Here is a tiny trained network, its code and every weight. The questions are about switching its units off for an input and a class, where a switched-off unit gives its printed mean instead of its output.

import numpy as np


def w(rows, s, z=0):
    codes = np.array(rows[::2]) - 128.0
    scale = np.full(codes.shape[1], s)
    scale[-1] = z or s
    return codes * scale


def norm(h):
    return h / np.sqrt((h * h).mean(-1, keepdims=True) + 1e-5)


def f(y):
    return y / 2 * (1 + np.tanh(0.7978845608 * (y + 0.044715 * y**3)))


def log_softmax(a):
    a = a - a.max(-1, keepdims=True)
    return a - np.log(np.exp(a).sum(-1, keepdims=True))


def net(x, mask):
    res = np.array(x, float).reshape(1, 8) / 4 @ E
    u = 0
    for l in range(3):
        y = f(norm(res) @ A[l][:, :-1].T + A[l][:, -1])
        res = res + np.where(mask[u : u + 7], y, B[l][:, -1]) @ B[l][:, :-1]
        u += 7
    return log_softmax(norm(res)[-1] @ U[:, :-1].T + U[:, -1])


A, B = {}, {}
E = w([
[175,37,185,169,120,133,3,176,54],'x0',
[129,128,127,129,127,126,129,131,131],'x1',
[126,131,133,130,126,128,128,125,125],'x2',
[129,125,123,128,127,129,128,133,128],'x3',
[136,127,126,127,127,131,128,124,129],'x4',
[123,55,203,52,119,106,194,125,136],'x5',
[65,22,86,224,132,98,137,34,120],'x6',
[126,129,129,128,128,125,128,129,130],'x7',
],0.005)
A[0] = w([
[61,124,44,152,156,66,200,15,150,5],'0.n1',
[172,147,188,109,121,113,32,177,109,58],'0.n2',
[63,61,172,82,113,138,184,114,148,52],'0.n3',
[95,133,64,157,160,78,127,111,137,30],'0.n4',
[109,229,77,154,103,90,139,91,164,13],'0.n5',
[146,254,106,55,101,160,230,162,180,195],'0.n6',
[153,185,93,159,163,189,76,192,168,100],'0.n7',
],0.0045,0.0016)
B[0] = w([
[163,170,179,173,45,234,169,223,194,212],'0.n1',
[150,170,105,170,125,190,197,151,150,177],'0.n2',
[147,157,125,139,142,13,122,170,120,160],'0.n3',
[83,97,120,94,124,252,129,117,100,139],'0.n4',
[121,112,85,162,185,184,63,160,157,161],'0.n5',
[93,50,97,74,208,39,24,12,93,253],'0.n6',
[115,193,111,166,99,89,191,86,58,163],'0.n7',
],0.0041,0.0052)
A[1] = w([
[100,186,124,165,104,128,154,148,169,92],'1.n1',
[100,126,150,97,137,113,213,95,186,137],'1.n2',
[116,104,187,94,88,99,254,125,192,7],'1.n3',
[151,58,215,30,135,181,145,129,140,154],'1.n4',
[107,8,129,191,109,114,75,87,70,71],'1.n5',
[224,193,173,132,120,118,130,221,85,92],'1.n6',
[164,62,191,75,135,104,153,180,98,73],'1.n7',
],0.0054,0.0021)
B[1] = w([
[118,48,146,118,139,142,127,135,168,141],'1.n1',
[181,83,155,229,75,60,144,192,76,194],'1.n2',
[208,86,120,197,53,85,88,189,13,199],'1.n3',
[3,41,190,164,124,146,109,163,210,224],'1.n4',
[142,228,90,27,184,60,156,104,151,254],'1.n5',
[77,92,170,186,106,169,135,217,101,213],'1.n6',
[66,95,152,90,130,209,95,129,197,208],'1.n7',
],0.0053,0.0034)
A[2] = w([
[144,153,76,166,92,240,169,136,223,39],'2.n1',
[132,66,166,37,149,47,143,105,155,2],'2.n2',
[84,163,163,168,135,225,102,189,114,111],'2.n3',
[178,204,40,95,194,85,76,59,86,81],'2.n4',
[171,174,128,178,88,188,112,209,2,63],'2.n5',
[137,98,186,111,102,48,49,192,92,66],'2.n6',
[108,80,181,59,156,24,131,109,146,15],'2.n7',
],0.0056,0.0038)
B[2] = w([
[124,182,145,146,146,183,127,21,180,165],'2.n1',
[158,192,191,94,171,95,220,29,197,179],'2.n2',
[186,99,116,112,119,180,133,81,96,190],'2.n3',
[68,92,98,151,132,135,48,254,93,253],'2.n4',
[176,175,114,46,115,46,202,73,114,188],'2.n5',
[106,178,70,120,164,133,115,88,148,181],'2.n6',
[164,189,150,108,139,136,195,44,168,190],'2.n7',
],0.0084,0.0052)
U = w([
[71,154,53,116,187,106,43,202,90,251],'0',
[111,151,176,68,188,47,184,34,192,145],'1',
[248,185,105,71,93,142,175,115,32,104],'2',
[107,25,203,97,108,222,107,175,131,86],'3',
[124,153,90,206,112,235,147,26,171,93],'4',
[173,54,141,209,26,53,192,141,111,26],'5',
],0.013,0.0019)

Each question gives the input, the list of numbers given to net, and the class t.
The units are the neurons (one row each of A and B). Each row of codes is followed by its name. A weight is (code - 128) times the scale printed after its matrix; where a second scale follows, it is the last column's (A, B and U).
mask holds one flag per neuron, layer by layer. A switched-off neuron (its flag False) gives its mean, the last column of its row in B, instead of its output. The means were averaged over made-up inputs and are rounded, as every weight is.
A unit's drop is (log p(t) with every unit on - log p(t) with that unit switched off) / (log p(t) with every unit on - log p(t) with every unit switched off).
The circuit of an input: a set's keep is (log p(t) with only the set's units on - log p(t) with every unit switched off) / (log p(t) with every unit on - log p(t) with every unit switched off). Starting from the 12 units with the biggest drops (on a tie, the unit counted first), units are removed one at a time, each time the one whose removal leaves the highest keep (on an exact tie, the one counted first), for as long as the keep stays at least 0.8.
circuit, biggest first: the units of the circuit, biggest drop first
top k neurons: the k neurons with the biggest drops, biggest first
k most important neurons of layer l: the k neurons of layer l with the biggest drops, biggest first
drop of u: that unit's drop, to one decimal
input [7,-8,5,-7,5,1,6,4], class 1: circuit, biggest first => 1.n5
input [3,-3,-1,-3,1,-1,6,2], class 0: circuit, biggest first => 2.n4, 1.n5
input [-8,3,1,3,-5,1,2,-8], class 5: circuit, biggest first => 1.n2, 1.n3
input [-3,8,8,-5,8,0,4,-2], class 4: top 2 neurons => 0.n1, 2.n1
input [-7,-3,0,-1,-6,-2,1,-3], class 4: top 3 neurons => 0.n1, 1.n5, 2.n1
input [3,-3,-4,-1,2,-1,7,-4], class 0: circuit, biggest first => 2.n4, 1.n5
input [0,-4,-6,7,8,1,-8,-1], class 1: circuit, biggest first => 2.n4, 1.n4
input [-1,-4,1,0,0,1,-7,-3], class 1: circuit, biggest first => 0.n6, 2.n2
input [5,0,-4,-6,-3,1,5,1], class 1: 2 most important neurons of layer 2 => 2.n2, 2.n7
input [7,-2,-7,4,-5,0,7,6], class 0: 2 most important neurons of layer 1 => 1.n4, 1.n5
input [1,-1,-8,0,-8,-7,0,-2], class 2: top 4 neurons => 0.n6, 1.n5, 2.n5, 2.n3
input [8,-4,3,-1,-7,-6,0,8], class 2: 2 most important neurons of layer 0 => 0.n6, 0.n2
input [8,8,-1,-3,0,-1,7,5], class 0: top 2 neurons => 2.n4, 1.n5
input [-3,6,-2,5,-7,-2,1,2], class 4: top neuron => 0.n1
input [7,0,4,5,-6,1,8,0], class 1: top 2 neurons => 1.n5, 2.n2
input [6,-2,3,-1,1,-6,0,-7], class 2: top 4 neurons => 0.n6, 2.n5, 0.n2, 1.n6
input [-8,-2,5,-2,8,-1,3,1], class 4: top 2 neurons => 0.n1, 0.n5
input [-3,-3,-2,-5,7,1,7,3], class 5: top 3 neurons => 1.n3, 1.n2, 1.n7
input [6,4,-6,2,8,0,-2,-8], class 2: 2 most important neurons of layer 2 => 2.n5, 2.n4
input [-5,-2,-6,2,-4,-4,-2,-6], class 0: top neuron => 0.n6
input [-4,1,-1,-3,-6,1,5,3], class 5: top 2 neurons => 1.n3, 1.n2
input [-1,-4,3,-8,3,3,8,4], class 5: top 2 neurons => 0.n6, 0.n1
input [0,-2,3,-1,-5,3,1,8], class 5: drop of 1.n5 => 0.1
input [-3,2,2,6,5,-2,-1,4], class 0: drop of 0.n6 => 0.5
input [4,-3,4,1,-8,-3,-8,-8], class 2: drop of 2.n5 => 0.1
input [6,-2,8,8,0,-8,-2,-1], class 2: drop of 0.n6 => 0.2
input [8,6,5,3,7,5,8,-6], class 1: top neuron => 1.n5
input [2,-6,-5,3,7,-7,-2,3], class 2: top 2 neurons => 0.n6, 2.n5
